Here is a tiny trained network, its code and every weight. The questions are about switching its units off for an input and a class, where a switched-off unit gives its printed mean instead of its output.

import numpy as np


def w(rows, s, z=0):
    codes = np.array(rows[::2]) - 128.0
    scale = np.full(codes.shape[1], s)
    scale[-1] = z or s
    return codes * scale


def f(y):
    return y / 2 * (1 + np.tanh(0.7978845608 * (y + 0.044715 * y**3)))


def log_softmax(a):
    a = a - a.max(-1, keepdims=True)
    return a - np.log(np.exp(a).sum(-1, keepdims=True))


def net(x, mask):
    res = np.array(x, float).reshape(1, 2) / 4 @ E
    y = f(res @ A[0][:, :-1].T + A[0][:, -1])
    res = res + np.where(mask, y, B[0][:, -1]) @ B[0][:, :-1]
    return log_softmax(res[-1] @ U[:, :-1].T + U[:, -1])


A, B = {}, {}
E = w([
[77,173,105,84,174,251,117,184,172,73],'x0',
[191,98,106,70,70,97,74,118,157,77],'x1',
],0.012)
A[0] = w([
[235,68,237,247,53,1,162,21,52,203,184],'n0',
[63,112,55,88,236,241,174,204,183,102,253],'n1',
[17,182,175,223,201,159,241,156,61,248,101],'n2',
[185,164,146,100,96,81,172,43,102,218,37],'n3',
[182,40,62,49,32,88,4,85,152,69,238],'n4',
[204,36,161,177,112,101,168,96,166,188,39],'n5',
],0.0072,0.0057)
B[0] = w([
[139,179,206,97,200,121,200,155,175,62,251],'n0',
[161,172,160,133,150,111,155,100,154,77,236],'n1',
[130,78,182,18,189,94,79,196,119,163,209],'n2',
[249,145,84,68,70,197,46,84,174,67,156],'n3',
[106,79,184,62,203,82,145,186,103,137,216],'n4',
[220,133,34,67,109,189,86,129,183,115,156],'n5',
],0.011,0.018)
U = w([
[170,221,140,88,143,214,82,109,209,14,46],'0',
[128,76,146,41,146,98,82,196,118,144,153],'1',
[60,170,186,158,147,46,221,142,124,80,254],'2',
[78,97,26,193,22,143,30,80,61,208,2],'3',
[170,27,62,224,21,149,49,17,65,179,2],'4',
[93,23,16,215,78,195,129,84,32,206,2],'5',
[34,2,22,223,47,194,127,55,36,197,2],'6',
],0.0096,0.0066)

Each question gives the input, the list of numbers given to net, and the class t.
The units are the neurons (one row each of A and B). Each row of codes is followed by its name. A weight is (code - 128) times the scale printed after its matrix; where a second scale follows, it is the last column's (A, B and U).
mask holds one flag per neuron, in row order. A switched-off neuron (its flag False) gives its mean, the last column of its row in B, instead of its output. The means were averaged over made-up inputs and are rounded, as every weight is.
A unit's drop is (log p(t) with every unit on - log p(t) with that unit switched off) / (log p(t) with every unit on - log p(t) with every unit switched off).
The circuit of an input: a set's keep is (log p(t) with only the set's units on - log p(t) with every unit switched off) / (log p(t) with every unit on - log p(t) with every unit switched off). Starting from all 6 units, units are removed one at a time, each time the one whose removal leaves the highest keep (on an exact tie, the one counted first), for as long as the keep stays at least 0.8.
units of the circuit, in order: the units of the circuit, biggest drop first
unit that matters most: the unit with the biggest drop
k most important neurons: the k neurons with the biggest drops, biggest first
drop of u: that unit's drop, to one decimal
input [-1,1], class 2: 3 most important neurons => (n2, n3, n5)
input [-2,-7], class 1: most important neuron => (n2)
input [-4,3], class 0: 3 most important neurons => (n2, n0, n3)
input [-7,-6], class 0: 2 most important neurons => (n0, n3)
input [-3,2], class 2: units of the circuit, in order => (n2, n4)
input [-7,5], class 0: 3 most important neurons => (n0, n3, n5)
input [2,0], class 2: 3 most important neurons => (n3, n5, n2)
input [-2,1], class 2: units of the circuit, in order => (n2, n3)
input [3,-7], class 1: 2 most important neurons => (n2, n0)
input [3,-1], class 2: 2 most important neurons => (n3, n5)
input [0,-4], class 1: 3 most important neurons => (n2, n0, n1)
input [-5,4], class 0: 3 most important neurons => (n0, n2, n3)
input [-5,2], class 0: 4 most important neurons => (n3, n0, n5, n2)
input [-5,-4], class 0: units of the circuit, in order => (n4, n3)
input [1,5], class 1: unit that matters most => n0
input [3,-2], class 2: 2 most important neurons => (n3, n5)
input [2,1], class 2: drop of n3 => 0.8
input [3,-5], class 1: drop of n0 => 1.0
input [-7,6], class 0: drop of n3 => 0.6
input [-5,5], class 0: units of the circuit, in order => (n3)
